Below is a small trained network, with its code and all its weights. Each question gives an input and a target symbol and asks what happens when units are switched off, that is, made to give their printed mean instead of their output.

import numpy as np


def w(rows, s, z=0):
    codes = np.array(rows[::2]) - 128.0
    scale = np.full(codes.shape[1], s)
    scale[-1] = z or s
    return codes * scale


def norm(h):
    return h / np.sqrt((h * h).mean(-1, keepdims=True) + 1e-5)


def f(y):
    return y / 2 * (1 + np.tanh(0.7978845608 * (y + 0.044715 * y**3)))


def softmax(a):
    e = np.exp(a - a.max(-1, keepdims=True))
    return e / e.sum(-1, keepdims=True)


def log_softmax(a):
    a = a - a.max(-1, keepdims=True)
    return a - np.log(np.exp(a).sum(-1, keepdims=True))


def net(x, mask):
    ids = ['ΣΦΩαεζμψ'.index(c) for c in x.split()]
    T = len(ids)
    res = E[ids] + P[:T]
    u = 0
    for l in range(2):
        q, k, v = (norm(res) @ M[l].T for M in (Q, K, V))
        z = softmax(np.where(np.tri(T) > 0, q @ k.T / 3**0.5, -1e9)) @ v
        res = res + np.where(mask[u], z, O[l][:, -1]) @ O[l][:, :-1]
        u += 1
        y = f(norm(res) @ A[l][:, :-1].T + A[l][:, -1])
        res = res + np.where(mask[u : u + 8], y, B[l][:, -1]) @ B[l][:, :-1]
        u += 8
    return log_softmax(norm(res)[-1] @ U[:, :-1].T + U[:, -1])


Q, K, V, O, A, B = {}, {}, {}, {}, {}, {}
E = w([
[179,118,100,110],'Σ',
[150,121,89,103],'Φ',
[150,113,197,125],'Ω',
[196,121,92,72],'α',
[86,71,55,214],'ε',
[126,25,138,181],'ζ',
[149,185,172,104],'μ',
[149,112,160,254],'ψ',
],0.017)
P = w([
[252,37,64,184],'0',
[197,167,57,214],'1',
[170,185,76,198],'2',
[171,179,78,182],'3',
[160,181,89,168],'4',
[156,181,108,154],'5',
[136,184,93,151],'6',
[153,177,107,121],'7',
],0.0041)
Q[0] = w([
[102,236,253,71],'0.h0',
[69,181,98,133],'0.h0',
[45,46,172,167],'0.h0',
],0.0064)
K[0] = w([
[91,169,104,69],'0.h0',
[102,227,143,132],'0.h0',
[125,3,16,134],'0.h0',
],0.0059)
V[0] = w([
[105,220,132,2],'0.h0',
[104,177,35,130],'0.h0',
[145,45,71,126],'0.h0',
],0.0043)
O[0] = w([
[154,151,154,211,3],'0.h0',
[168,70,2,149,112],'0.h0',
[3,88,52,130,188],'0.h0',
],0.0083,0.0026)
A[0] = w([
[172,255,94,186,251],'0.n0',
[149,80,197,43,98],'0.n1',
[151,114,115,89,74],'0.n2',
[155,158,69,108,42],'0.n3',
[49,86,68,135,174],'0.n4',
[188,172,140,104,141],'0.n5',
[83,31,161,163,168],'0.n6',
[220,128,118,148,95],'0.n7',
],0.0082,0.0024)
B[0] = w([
[91,17,144,78,255],'0.n0',
[2,201,94,152,170],'0.n1',
[78,178,107,240,149],'0.n2',
[100,178,155,137,176],'0.n3',
[152,117,171,72,220],'0.n4',
[102,150,136,42,208],'0.n5',
[129,123,131,28,213],'0.n6',
[114,161,57,135,212],'0.n7',
],0.0072,0.0037)
Q[1] = w([
[184,78,72,39],'1.h0',
[160,177,77,254],'1.h0',
[218,122,189,246],'1.h0',
],0.0045)
K[1] = w([
[100,43,189,179],'1.h0',
[160,157,139,1],'1.h0',
[168,133,104,107],'1.h0',
],0.0075)
V[1] = w([
[121,2,144,136],'1.h0',
[141,23,139,19],'1.h0',
[192,120,157,224],'1.h0',
],0.0069)
O[1] = w([
[52,200,167,239,216],'1.h0',
[133,71,210,112,255],'1.h0',
[150,149,254,211,87],'1.h0',
],0.0072,0.0055)
A[1] = w([
[97,47,177,247,240],'1.n0',
[78,116,207,77,110],'1.n1',
[214,150,172,151,158],'1.n2',
[165,143,96,145,234],'1.n3',
[116,186,102,135,214],'1.n4',
[171,75,115,90,99],'1.n5',
[118,98,115,154,250],'1.n6',
[84,115,101,108,118],'1.n7',
],0.011,0.0024)
B[1] = w([
[87,254,140,121,255],'1.n0',
[159,159,77,124,216],'1.n1',
[153,108,146,159,135],'1.n2',
[89,183,215,197,149],'1.n3',
[70,174,142,126,161],'1.n4',
[137,183,162,186,185],'1.n5',
[125,173,172,92,182],'1.n6',
[164,60,168,185,179],'1.n7',
],0.0073,0.0056)
U = w([
[213,120,127,209,68],'Σ',
[188,36,89,156,93],'Φ',
[133,115,83,39,130],'Ω',
[217,164,9,131,126],'α',
[110,119,70,167,141],'ε',
[83,72,184,73,69],'ζ',
[211,119,187,87,254],'μ',
[117,213,218,161,106],'ψ',
],0.012,0.0045)

Each question gives the input, a string of symbols that net reads in full, and the target symbol t.
The units are the heads (3 rows each of Q, K, V and O) and the neurons (one row each of A and B). Each row of codes is followed by its name. A weight is (code - 128) times the scale printed after its matrix; where a second scale follows, it is the last column's (O, A, B and U).
mask holds one flag per unit, layer by layer, with each layer's heads first. A switched-off unit (its flag False) gives its mean, the last column of its rows in O or B, instead of its output. The means were averaged over made-up inputs and are rounded, as every weight is.
A unit's drop is (log p(t) with every unit on - log p(t) with that unit switched off) / (log p(t) with every unit on - log p(t) with every unit switched off).
The circuit of an input: a set's keep is (log p(t) with only the set's units on - log p(t) with every unit switched off) / (log p(t) with every unit on - log p(t) with every unit switched off). Starting from the 12 units with the biggest drops (on a tie, the unit counted first), units are removed one at a time, each time the one whose removal leaves the highest keep (on an exact tie, the one counted first), for as long as the keep stays at least 0.8.
units of the circuit, in order: the units of the circuit, biggest drop first
top k neurons: the k neurons with the biggest drops, biggest first
top k neurons in layer l: the k neurons of layer l with the biggest drops, biggest first
input α μ μ μ α Ω, target μ: top 2 neurons : [0.n5; 1.n0]
input Φ ψ μ α, target ψ: units of the circuit, in order : [1.h0; 1.n3]
input α Ω α ψ ψ Ω ζ, target ψ: units of the circuit, in order : [1.n0]
input ψ ε α μ Σ ζ Σ, target ζ: top 2 neurons : [0.n4; 0.n7]
input ε ζ Φ μ α Σ, target Σ: units of the circuit, in order : [0.h0; 1.n0; 0.n6]
input Σ Ω Φ Σ Ω μ, target Ω: top 2 neurons : [0.n0; 0.n5]
input Σ μ μ Σ ψ Φ, target ψ: units of the circuit, in order : [1.h0; 0.n0]
input Σ μ Φ μ μ Φ, target μ: units of the circuit, in order : [0.h0; 0.n0]
input α Σ Ω, target α: top 2 neurons : [1.n1; 0.n0]
input Σ Φ α, target α: top 2 neurons : [0.n6; 1.n0]
input Φ α μ, target μ: top 2 neurons in layer 0 : [0.n0; 0.n1]
input α Φ Ω, target Ω: top 2 neurons : [0.n1; 0.n6]
input ψ μ α μ Ω α Σ, target α: top 2 neurons in layer 0 : [0.n5; 0.n7]
input ψ ζ Σ, target ψ: units of the circuit, in order : [1.h0]
input α Σ α Φ, target Φ: top 4 neurons in layer 0 : [0.n1; 0.n6; 0.n5; 0.n4]
input Ω α Ω ψ Ω ψ ε, target ψ: top 2 neurons : [1.n0; 0.n4]
input μ α Σ, target μ: top 3 neurons in layer 1 : [1.n5; 1.n1; 1.n3]
input μ Φ Φ μ Φ, target Φ: top 2 neurons in layer 0 : [0.n0; 0.n5]
input α α α Ω, target α: top 4 neurons : [1.n1; 0.n0; 0.n1; 0.n4]
input α μ μ Σ Σ, target μ: top 2 neurons : [0.n0; 0.n5]
